[-308  193   50 -287 -165   63  -36  163   44  -73 -115   58 -309  -57
  294 -243   -7  288  103   11  200   18  -35  -63 -412 -185 -299 -244
  350  101 -275  195   73 -127  -75  139   90  269 -103  -28  292  255
  176   80 -193 -292   59  113  164 -171 -169   50]	2
[ -84   -7 -152 -163 -144  158 -182  225  -29 -103   29   90   65  113
  146 -255   93   -6   24  -47   27 -153  110   -6   48 -179   80 -295
  -64 -132 -253    1 -136 -187  -50  318   25  -20  -97  177  108 -285
   49 -101   37  -24 -220   56   23 -148  110  -17]	6
[   6  -83 -128   26   97   61  155   77  170 -141  -48  167    6  196
  145 -161  214   92  164   -8   19    7   19  -56   92  -42   19  -55
 -185  303  -94  193  -50 -165   81  139  -49  236  -53  176   -5 -183
  211   18  102  133 -213   75  302  -77 -225  -40]	15
[-128  -47 -158 -119 -187 -209   39 -173   93 -113   40  167 -141  -74
   89 -198  123 -368 -227  -77  165 -278 -229  -40   65  410  169  133
 -291  156  -52   -4  -72  113 -129 -389  -49 -250 -117 -227 -267   74
   44   78  209  129  118  276  -75  -24   -9   63]	36
[-338  180  100  -96  -13  -52  119  -81 -288   41   15  -59  -79 -130
  160 -297 -140  180  191  -37   -3  224  100  -67 -222 -107 -136 -167
 -100  101 -216   58   78 -114 -302  101  160  228 -152   74  109   78
  202   95  -64 -394  117 -209  -58  -90    3  -51]	44
[ -41 -231 -245   51  331   77  258  -37 -120  -15  127  -63  -30  -77
  269 -335  -32 -177  187  -76  102  -10   63 -123 -106  -35  -77 -172
 -322  194  -73  288  151 -238  -24  155  -88  410    3  124  -16  -70
  -27  -69  -40  -53 -178  103 -132   87  206   63]	19
[  26 -259   -8   93  -35  -78  140  400   10 -129 -153  131  131    0
  -42 -284   57    5   62  -73  -50  -36  125   52  136  -37 -166    6
  208 -244  -32  171 -164 -272  -16  166   10  -95 -184  162  -54 -264
  -43 -153  -75  -97  -79 -164   68 -106   11 -111]	30
[-245 -125  -34  124  -76 -134  204  526  219 -217 -397  128  239    5
 -240 -186  172  178 -262  -57  -10 -280  102 -171   38  -32 -264  253
  127   56  140  -72   22 -157  124  -76 -262 -333 -284  334 -349 -117
 -328 -365   11  -30  -59 -101  -11  127  131 -120]	7
[  74 -383 -276   30 -117  -92  109  201   75  -20  -23  288  451   15
 -239 -137  175 -303  -87 -253 -140 -196  137 -147  396  124   39  256
 -276 -110  214 -180 -266  -78  -23  -74 -245 -539  -44  184 -514 -426
 -400 -323  100  321 -209  -23 -244   70  342  156]	7
[ 175 -169  137 -181    5  212   16  150   37 -165    8 -122  226   83
 -201 -267  116   75   32    9 -163   36  215  -62  180 -202  150 -204
  260  -37 -192 -142 -418  -62   81  -97  -94 -104 -142   53   31 -170
  147 -112   -9  265 -325   30  286 -239 -218  121]	3
[-147   62   57 -100  228  150  423   28  -57 -293 -160 -191 -185 -179
  431 -363  -52   63   67  218   13   39 -281   -6 -421   24    2 -157
  -23  -13 -298  259  187 -218 -173  -55  301  526 -143   -3  337  -28
  336  -33  -40 -417  -29  197  286 -240 -418   -1]	5
[  -6 -133   87   85  317  -13  296   -1  -85 -149   -5   -7  -99    0
   11 -362   46 -118  173 -207  107   82   14  223   28  -38  -40 -155
   44  -27 -206  371   20 -292   -7   78  -65  208  -95  100    6  -62
   75 -168 -120  112  -44   74   38  -82   78   -8]	20
[  88  109  141   13  375   28  106  -26  -38   -5   -8  -78 -118   99
 -325 -427  -33    2 -205 -113 -120 -128   92  183 -238 -117  -32 -149
  150  -58 -211  185 -309 -409 -319 -215 -138   -6 -314  160  136   45
  127 -527 -194  -44   77   86   62 -178   28    2]	27
[-145  -44  222  -21 -111  -86   11  349  170 -324 -256 -140 -120  199
  -79 -266  118  175 -168   14  -32 -230  106  -58   58   -5  -39   47
  173   40    6 -124   16  100   33  -67  -24 -109 -150   44  -14  -36
  154 -218  204  -14   20   38  340  -22 -189 -158]	15
[ 396 -516 -248    0  116  -26   -5  -83  213  -46   76  301  137  113
 -280  -23  270 -353   41 -115 -185  -66  232 -108  365   35  202   59
 -141   54   74   61 -538  -76  167 -152 -391 -254   44   27 -316  -56
 -281 -237   48  544 -309   45  120 -123 -118  136]	36
[-227  211  237 -226  -40  -36   57  -32 -219   33  105 -177 -281  -62
  372 -411 -139  152   88  -55   18  -95 -143   90 -356   87  -92 -220
   98  -81 -253  216  114  -72 -563  -26  413  408 -150 -154  419   14
  471  108  -44 -488  240   63  168 -249 -163   -7]	20
[ 246 -265  -86   80  -76   85  -31  201   83   62   31  247  285  111
  -65  -61  202 -181  195 -269 -135   85  319  -42  332  -22   35 -100
 -238   25  106   29 -321  -57 -133  288 -107  -94   35   48 -154 -354
  174  -58   77  401 -323  -81  103  -30    7   52]	17
[-206  -92  -74  168  219  -86  385 -213 -156  -83   41  221  404   33
 -302 -314  139  -97  127 -165  -40   67   51   92  312  132  -73  254
 -146  -98 -107 -102 -175 -107  -27 -134 -171 -481  -64  346 -507 -332
 -389 -160  -16  231  -86 -169 -382   10  339   93]	13
[-129   27   68   45   87   58  268  117  -19  206   26    8  -22    8
  217 -246  292   57  126  -11  231 -112 -173  149  -38  -37   17 -409
  199  -72 -328  265  -97 -327 -156   57  137  216 -214  120  202 -215
  203   15  -63  -85 -171  210   80 -262  -50  125]	44
[ 191 -194  -35 -225 -277   14  -13  178  322 -199  104  286 -325  -46
  274  106  145  -94  156 -103  228  -27  238 -118  369  292 -120  149
  -57  312  144  308  -39  698  355  -20  -65  255   44 -305 -162  372
  184  284  275  279   30  104  169  187  -56 -175]	27
[-109 -142  234 -110  -64  -86   63  -25 -321 -139   89  100  358   31
 -429 -405  -54 -137  139 -342  -90  131  259  184  325   31 -195  115
  247 -194 -121 -194 -212    2 -155  -99 -130 -534    2   61 -419 -246
 -218 -172 -153  313  -21 -149 -483  -19  555  151]	6
[-369  157 -195 -220 -207  -15 -212  -34 -198   60   35   92 -282 -171
  461 -198 -118    4  207    6  164  125   52 -147 -443 -190 -172 -376
 -108   62 -273  110  124 -141 -251  341  146  280  -10  -62  276  295
   96  181 -139 -468   77  -45  -86 -116  -52  -21]	39
[  44 -223   19 -217   86  -77   -2 -351 -249 -116  164   97 -247  -37
  -98 -275 -147 -334  155 -331  -24  182  192    5   69   54  101  -38
 -325  184  -92  233  -72  -30 -104    4 -210  109   97 -142 -212  142
   18  -63   14  263   51    1 -178   -7  262  113]	42
[-184  228   61 -283  -82  187 -129 -272 -253   91  131   -3 -137   -5
  184 -181  -31  113  348  -19   16  415  177  -88 -217 -308   62 -478
  -67  185 -396  -67 -162  -68 -237  235   88  241   52  -40  260  144
  357  186  -96  -98 -133  -22   42 -269 -181  179]	44
[-301  -63  228  -80 -137  -48  110  282  -30 -210 -187  -64  -67  -62
   30 -252    8  170 -122  -64    8 -234  -47  -82 -139   51 -122   85
  221 -191  -43   55   93   36 -130  -31   79  -45 -186   84    5   35
 -123 -101   44 -319  125 -150  176 -105 -132 -102]	16
[ 119 -289  -17  130  435  174  485   41   43 -256  -78   47  112   84
  -64 -180  181 -214   73 -183   91   53   46  -36  198   76   58   39
 -383  494   12  221  181 -134  179  -24 -363  299   72  195 -356 -212
   18 -337  104  410 -371  313 -201  159  302  157]	3
[  89  -77 -355 -277 -130 -155 -370 -231   37   52  259   71  205  -55
    3  -88  137 -270  -28 -172  -74  -80  226 -201  198 -117  411 -314
 -464  582 -151 -172 -251 -123  -67 -288 -329  -21 -116 -140 -160  148
  108  105   13  409 -245  200  -31  -70   35  108]	35
[ 107 -273 -227 -103   93   46  117  -24    2  -27  207  116  182 -200
  183 -180   49 -146  243 -103   -8   91   43  -25  111  -83   70 -165
  -40    0 -185  277 -207 -234   90  -12  -18  193 -144   36   22  -13
  -95  139 -178   78 -200  -61  182 -179 -161   29]	1
[ 225  -70  252 -227  -45  233  126   -1  -63  -56   90    7 -282 -185
   87 -249  -93 -240  282 -230  160  350  221  104  -66   45 -210 -231
  236  -76  -92  298 -230  283  -63  111   76  206   43 -406  113  284
  481  144  -94  313   13  131   96  -15  -67  131]	18
[-226  163  181  -33  254   91  399   54  161 -191 -157 -104 -418  -34
  310 -248  200  193  -28  107  344 -153 -325   92 -337   49  -59 -201
  261  210 -330  418  217 -105   56 -172   53  500 -199   26  265  270
  242  -30  -35 -209   29  373  291 -173 -329    0]	23
[ 158 -372 -147  173  282   22  331  183  154   13   36  175  199  -65
    1    5  275 -252  142 -221   59  -41  100   18  282    6   -9   -8
 -113   23   79  197  -44  -86  162  -31 -241   63  -10  185 -217  -59
 -354 -381  -56  222 -258  121  -87   36  159   84]	1
[-102  -40   20 -188 -133  159    9 -309 -172 -101   83  224  159  -94
 -160  -31   70 -123  194 -118    8  341  221 -189  160   10  101   -6
 -198  211 -156 -200 -260  286   37  -27 -230 -243  102  -21 -352  166
  -97  185   66  281 -187 -145 -243  -60    7  179]	38
[ 189  -57   23   81  402   53  186 -160 -131  -13  191   89  299  204
 -354  -98  234 -128  117 -253 -162   80  295  175  534 -105  358  -80
 -360   89 -144 -111 -246  -21  -12 -131 -298 -110  -49  377 -258 -225
 -166 -576  112  302 -228   37 -318  -61  381   51]	31
[-415   32 -301 -202 -305 -250 -152 -197  -47  114   58  354  -24 -315
  368   96  133 -106  506 -219  169  339  112  -80  -62 -208 -173 -195
   47 -133 -170 -126   26  115  -15  174    0 -194  224 -104  -22  447
 -462  179 -302  -81   60  -94 -180 -146  -74  179]	17
[-378 -270  -87 -282 -327 -220   24  102   46 -213  -59  175 -162   30
 -203 -280  -35  297 -164   -6  103 -301   60 -376  147   76 -176  439
  213   41   54   51 -115  168  417 -185 -255 -356 -241  221 -431  190
 -593  120  189 -164  225 -346   49   64  103  -95]	41
[-415   24  -70  -13  -82 -361   27  104   79 -453 -221 -120 -118    8
   -9 -399  -41  123 -363  194   -8 -356 -116 -126  -65  135   32  243
  -48  149 -123 -120  139  -96   65 -379  -39 -205 -364  114 -159  109
 -119  -63  166 -358  236  -79  176  -17 -177 -330]	33
[ -22   24  -53  -75  128 -260  170  -75  111 -200  -20   18 -184  -33
  189 -208   83 -216   87  -92   10   12  -84  192   17   78   41  -25
 -112  105 -112   69   98  -39 -101 -297   78  115  -44 -146   58  148
  148 -282  -36   34  143  333  107  -80  -99  -20]	5
[ 109 -204 -145 -149   61   45   16  -60  -71 -177   32  311   55  -58
   41  116   35  -56  513 -274  -79  571  430 -125  259 -320   38  -86
 -304  349  -38  100   -8   65  249  295 -293  270  219  121 -169  240
 -147 -114  -99  194 -214 -162 -103   -2   50   31]	29
[ 123 -360  -35   34  -35 -173   75  146  148   51   55  206  124  -41
 -174  -59  154 -149  114 -259  -62  -70  292  -60  305   94 -197  176
  125  -92  218   51 -259  180   46 -123 -198 -263  -14  -25 -293   93
 -317 -162  -36  274  -11 -125    3   65   92   21]	19
[-238 -101  -22  158   19   76  253  140 -102 -197 -118 -114  -12  -19
  224 -293  118 -294 -120   75  169 -116 -349   34  -61   70  290 -196
 -211 -236 -244  -27   82 -277  -95   76  192  -60 -175  127   59 -282
   45 -138  179 -293 -117  134  138 -206 -224  -14]	43
[   8   84  -17  -61   31  -15   68  174  -54  156  -11   22  -38 -102
  122 -195   -7  136  124  -42  -46   44  342  -90  -92  -61 -242 -183
  -74  136   -8  120  -76   25 -262  100   14  273 -143   16   97   63
  290 -103  -22 -166   -2  -33 -152   63  176  -63]	34
[ -83  132 -269  -59   71 -339  -14 -304   13  156  110  148 -138   56
   30 -382   62  -89  105  -63   37    8  139   70   -6   69 -125 -116
 -185  303 -154   47 -205 -221 -242 -190  -94  -73 -102  -97  -83   24
  276   20  -61  191   98  201 -186    1  195   73]	37
[-214  169   -7 -141  -74  -19  -52   89   13  -97 -158   60 -126 -227
   73 -131   -9   70  171 -199  156  350  175  -30 -268 -391 -114 -341
  138  182 -235  100   -5 -204   52  144 -149  113 -149  -14  130  468
  101  -10 -304  -17   12  -31  151  -89 -199   -5]	22
[ -17 -140   27   79 -170  167  -27  446  219 -229 -147   58 -134  201
  -57 -319  111  -52 -337    2  151 -414  -16  -46   47  155  -36   34
   89 -187  -10  144 -214  -34   63  177  -23 -224 -270  102  -49 -247
  136  -71  258   24  -72    6  326   -7 -112 -182]	21
[-426   60 -277 -218 -287 -288 -147  -84   64  -50  -48  197 -191 -258
  359 -198    1  139  -35   96   56 -264  -45 -210 -269  161 -182   53
   15  -14 -165  123    7  -15 -186  -88   61  -32 -130  -96    6  221
 -187  349  -80 -353  174 -123   16 -144 -153  -76]	28
[  50   -1  206  131  214   55  118   42  -40 -172   80   17  453  143
 -278  -26  259  -88   42 -191 -173   25  233  169  459  -21  233  -29
 -206  145 -113 -255  -90  122  -84 -202 -151 -157  -84  244 -241 -170
  -67 -402   89  260 -241  -14 -124  -47  142  -88]	4
[-141  -64   98  -43   27   49  303  -16 -132 -169 -110   10 -132  -24
  102 -193    0 -176   98  -61   83  249 -254  -16 -164  -53  125  -63
  -92    4 -145   15   56 -168  -90  -29  116   73  -41   32   58   66
   86 -202   25 -260   41   97  152 -210 -316  124]	41
[-113 -187  139  -16  150  216  306   26 -165 -151   48   33  -62   -8
  145 -219   35 -104  162 -147  181   36  -99  -15  -43   87  -69  -40
  -15   37 -128  254  156    5  -32  130   -8  253   71   91  -66  -46
  -66  -38   12  -81 -123   62 -109  -57   87  120]	21
[ -88 -139  275  141  239  240  290  146 -158 -140 -125 -100   40   46
 -230 -335   70  -55 -146  -18   88 -113   36   -8 -107   48  -81  -99
  107    4 -152  133  -58 -144  -86   22 -166   10 -162  196 -144 -107
  -12 -229   39   -5 -188   -6 -143  -24  139   20]	40
[-255  -26 -183 -186  -62  -89  -41  -79 -160 -173  -39  157 -153 -117
  218 -132  -66  103  240 -128    1  133  363 -204   89  -44  -57   -6
 -413  189  -73   82  191  165   25  314 -172  202  136  100 -184   62
 -122   45  108  -89  -30 -166 -345  109  361  -57]	29
[-121  -71  -32 -123  136   95  207 -104  -80 -250    5  -41 -152    7
  226 -417   22  -44 -232  157    4 -389 -435   -5 -242  238  282  -37
 -131  -72 -350  318  -32 -352 -245 -180  157  243 -244   96  149 -257
  112   28  111 -343  -38  150  222 -365 -295    8]	31
[-184  103   82  -57  -21  -59   16   89   75 -141 -167 -184   11   24
  -64 -268  157  267 -157  230  -85 -168  121 -130  -33  -85  113 -155
  129   55 -222 -207 -207  -10  -27 -223  -36 -104 -294   98   65   39
  146  -49  128 -121  -75  -28  243 -175 -307 -108]	37
[ 165 -335   90  112  -16  -87  137  172   -1 -327  -52  147  117  103
 -310  -60   45 -425  102 -268    4  295  282   25  478   51   -3  220
 -174  179  197 -192  -51  267  243  -79 -251 -315   76  -24 -469  107
  -98 -373  157  341  -36  -13 -162  207  179  -75]	36
[  78 -270    0  137  320  171  398  129    7 -126   13   61  208   89
  -95 -165  282  -88  -15  -23   84 -183  -20   10  284   84  134   -9
  -74   72 -117  159  -67  -91  163  -92 -218   72 -110  325 -240 -257
 -219 -287  120  121 -321  133 -172  -43  192   56]	32
[-177  -65 -146  423  156 -141   27   80   62  -20   79  271  381   44
 -240 -127  275 -322  -59 -186  174 -162  151  200  293  125 -185   26
  -40   29  -92  -70 -105 -118   -7  -74 -287 -509 -150  246 -442  -39
 -433 -185 -136  250 -140  -74 -407  135  384 -168]	25
[ -91   25   48  -63  355  174  252 -136 -145 -213 -176 -172 -168  -63
  -14 -389 -123  149  -91  187 -238    5   17 -140 -425  -99   69  -68
  -77 -143 -244   94 -135 -277 -262  -30   -5  197 -126  200  191  -33
   37 -313  -38 -381  -47  -75  137 -272 -285   49]	28
[ 269  -22   26 -196   63  213   18 -206 -101 -100  338  -32  131  -13
  158  100   53 -314  304 -197 -143  417   67    3  280 -170  571 -245
 -466  158 -143 -191 -160  245  -69 -132  128  237   44  -74  170  177
  241 -169  122   28 -135   86  298 -245 -432   63]	23
[  82  -86   18 -139  161   98  131  194 -158  -60  125   -3   57   30
  164 -268   12   38  223 -173  -75    9   90  166  115 -209   93 -260
  -39 -170 -225  277  -19 -254  -96  199  133  366 -148  233  228 -240
   74 -293  -63 -175  -91    5   64 -188  130  -58]	5
[  53    3   14 -136   78   49  137  -63   85  -86  133   67  -58 -124
  261  -94  157 -118  255  -56  113  152  -69  169   31  -41   68 -256
  135   28 -291  192 -104   -1   27 -138  119  243  -76 -128  199  207
  156   44 -147   67  -72  204  247 -242 -318   37]	2
[ -63  -77 -115  120  228  -70  295  147  117 -210 -209  -38 -361 -161
  273 -418   11 -235 -205   36  217 -284 -166   77 -306  253 -130  -88
 -111   32 -117  485  155 -300 -125  -21  -11  299 -206  -96   54   -8
  247 -109   -4  -90   37  315   25   36   31  -95]	28
[ -10 -263 -124  335  207  -18  223  431   32  -14 -144   96   10  -50
   59 -352   60 -337 -109 -113  220 -147 -178  145 -280  -71 -220 -246
   85  -41  -99  492   17 -760  -99  196  -39  153 -348  173   68  -90
   16 -250 -255 -165  -90   72  121  -37  -24 -148]	41
[-221 -330   97  -50 -158 -225  -90  245  -88  -83   77  128  235    9
 -164 -168   46  -90   22 -331   29 -204  124  -11  202   24 -251  139
  285  -14   46  -61   79  -34  -49 -115 -187 -294  -11   75 -325   28
 -545 -182 -175   -3    8 -131 -262    9  373   32]	1
[ 264  -99   51   96  181   67    7  163  -10  -87  224  -26  259  411
 -156 -293  147  -74   46  -74 -139  -59  132  190  422  -79  224 -149
  -94  141 -150  -64 -275 -213  -90  -60   27   13 -190  227   39 -415
  314 -298  121  116 -213   82  166 -150    4 -114]	28
[-291  164   63  188   20    0   89  262  -46  196 -110   96   20  118
   86 -216  224  196  -55   -7   97 -262    6   67 -124   -6 -149 -228
   14 -106 -176  112  -20 -265 -367  233   92   30 -241  305  111 -263
   90 -172   41 -334  -53  -54  -90 -113  118 -101]	41
[-173  130   82  -61 -130   40   -5  257  100 -218 -132   68 -321   94
  239 -349   32   70  -11    3  217 -144    3  113 -166   84 -265 -132
  139   14 -180  283   60  -13  -77  235  154  167 -148  -64  155  -15
  409  100   64  -61   74  119  194    0  -50 -196]	13
[-113 -110   89  168  166  -56   48  187   19  -64 -116  134  126   75
  -74 -190  212  177  -32  -75  -89 -300  182   60   51   64 -129  -52
   70    5 -135  257  -44 -243 -220  117 -162   81 -132  261  -93 -237
 -121 -120  -63  -18 -187 -157  -70 -117  137 -140]	27
[ -16  -22  -25   33  147  100   87 -272 -170  127  190  212  108   87
 -201 -138  140 -308   43 -285   67   61   86   44  144   72  147 -109
 -393  201 -131   18 -194  -80 -216  -17 -237 -138   -1  124 -289  -92
  -40 -182   57  287 -153   79 -351  -16  328  183]	42
[  -9  -66 -155  176  261   42   50   -9  144 -140  147  116  189  148
  -37  -60  258 -104  -37  -80   32 -202  184   21  351   75  151  -13
 -410  335  -96   38  -15   41  128  -67 -263   38 -117  271 -251  -86
 -144 -180  164  239 -250   39  -62   98  179 -191]	1
[-184   12   89  -64  -56  114    1  149   70 -343   41   18  -44   12
  190   45   38  166  181  129   15  115  235 -130  137  -51 -122   84
   25   96  -77 -132  118  525  252   31   75  129    3  100   10  354
 -166  -12  136 -283    4 -220  165   32 -236 -313]	2
